Here is a tiny trained network, its code and every weight. The questions are about switching its units off for an input and a class, where a switched-off unit gives its printed mean instead of its output.

import numpy as np


def w(rows, s, z=0):
    codes = np.array(rows[::2]) - 128.0
    scale = np.full(codes.shape[1], s)
    scale[-1] = z or s
    return codes * scale


def f(y):
    return y / 2 * (1 + np.tanh(0.7978845608 * (y + 0.044715 * y**3)))


def log_softmax(a):
    a = a - a.max(-1, keepdims=True)
    return a - np.log(np.exp(a).sum(-1, keepdims=True))


def net(x, mask):
    res = np.array(x, float).reshape(1, 3) / 4 @ E
    y = f(res @ A[0][:, :-1].T + A[0][:, -1])
    res = res + np.where(mask, y, B[0][:, -1]) @ B[0][:, :-1]
    return log_softmax(res[-1] @ U[:, :-1].T + U[:, -1])


A, B = {}, {}
E = w([
[187,63,129,167,121,155,162],'x0',
[186,154,68,70,109,112,148],'x1',
[113,141,127,153,3,134,163],'x2',
],0.013)
A[0] = w([
[10,188,137,108,107,74,87,132],'neuron 1',
[212,147,64,89,101,112,179,93],'neuron 2',
[110,81,187,182,127,140,165,94],'neuron 3',
[101,90,148,140,107,198,119,110],'neuron 4',
[111,122,157,124,130,133,103,126],'neuron 5',
[146,127,124,210,104,142,170,109],'neuron 6',
[47,143,182,161,181,135,78,7],'neuron 7',
[154,75,145,129,202,134,110,153],'neuron 8',
[140,162,80,73,158,76,98,130],'neuron 9',
[130,105,135,150,97,171,131,114],'neuron 10',
[147,105,115,164,91,149,168,90],'neuron 11',
[152,193,73,37,170,77,98,144],'neuron 12',
[153,91,140,149,192,132,83,99],'neuron 13',
[112,106,150,153,122,119,147,98],'neuron 14',
[119,107,147,169,94,119,155,127],'neuron 15',
],0.011,0.012)
B[0] = w([
[146,115,40,166,101,32,69,252],'neuron 1',
[78,139,45,152,109,17,53,187],'neuron 2',
[98,143,148,175,155,152,158,177],'neuron 3',
[110,170,135,160,158,154,135,156],'neuron 4',
[113,144,117,151,110,118,129,146],'neuron 5',
[96,149,141,157,155,148,161,170],'neuron 6',
[185,69,125,2,111,111,118,177],'neuron 7',
[143,106,37,125,105,53,66,231],'neuron 8',
[117,121,179,83,148,176,169,206],'neuron 9',
[119,143,147,133,169,114,152,152],'neuron 10',
[104,156,139,167,147,154,150,157],'neuron 11',
[134,101,191,55,165,213,188,255],'neuron 12',
[93,121,53,185,119,79,99,189],'neuron 13',
[114,156,131,152,141,149,138,133],'neuron 14',
[140,159,126,130,145,146,166,170],'neuron 15',
],0.009,0.0095)
U = w([
[158,102,105,86,82,90,116,203],'0',
[116,142,103,188,110,87,118,148],'1',
[134,136,239,95,148,254,181,8],'2',
],0.012,0.0015)

Each question gives the input, the list of numbers given to net, and the class t.
The units are the neurons (one row each of A and B). Each row of codes is followed by its name. A weight is (code - 128) times the scale printed after its matrix; where a second scale follows, it is the last column's (A, B and U).
mask holds one flag per neuron, in row order. A switched-off neuron (its flag False) gives its mean, the last column of its row in B, instead of its output. The means were averaged over made-up inputs and are rounded, as every weight is.
A unit's drop is (log p(t) with every unit on - log p(t) with that unit switched off) / (log p(t) with every unit on - log p(t) with every unit switched off).
top k neurons: the k neurons with the biggest drops, biggest first
drop of u: that unit's drop, to one decimal
input [8,1,3], class 1: top 2 neurons => neuron 12; neuron 2
input [2,7,5], class 1: top 4 neurons => neuron 2; neuron 7; neuron 11; neuron 12
input [-5,3,-4], class 2: top neuron => neuron 12
input [5,3,5], class 1: top 2 neurons => neuron 2; neuron 12
input [-7,7,-1], class 2: top 2 neurons => neuron 12; neuron 9
input [-1,8,-6], class 2: top 3 neurons => neuron 12; neuron 9; neuron 1
input [-6,8,0], class 2: top 3 neurons => neuron 12; neuron 9; neuron 8
input [0,8,-1], class 2: top 2 neurons => neuron 12; neuron 1
input [8,3,5], class 1: top 2 neurons => neuron 2; neuron 12
input [3,8,5], class 1: top 3 neurons => neuron 2; neuron 7; neuron 11
input [-7,-4,-7], class 0: drop of neuron 7 => 0.2
input [-2,-7,-8], class 0: drop of neuron 7 => 1.6
input [8,8,1], class 1: drop of neuron 12 => 0.1
input [3,-2,8], class 2: top neuron => neuron 1
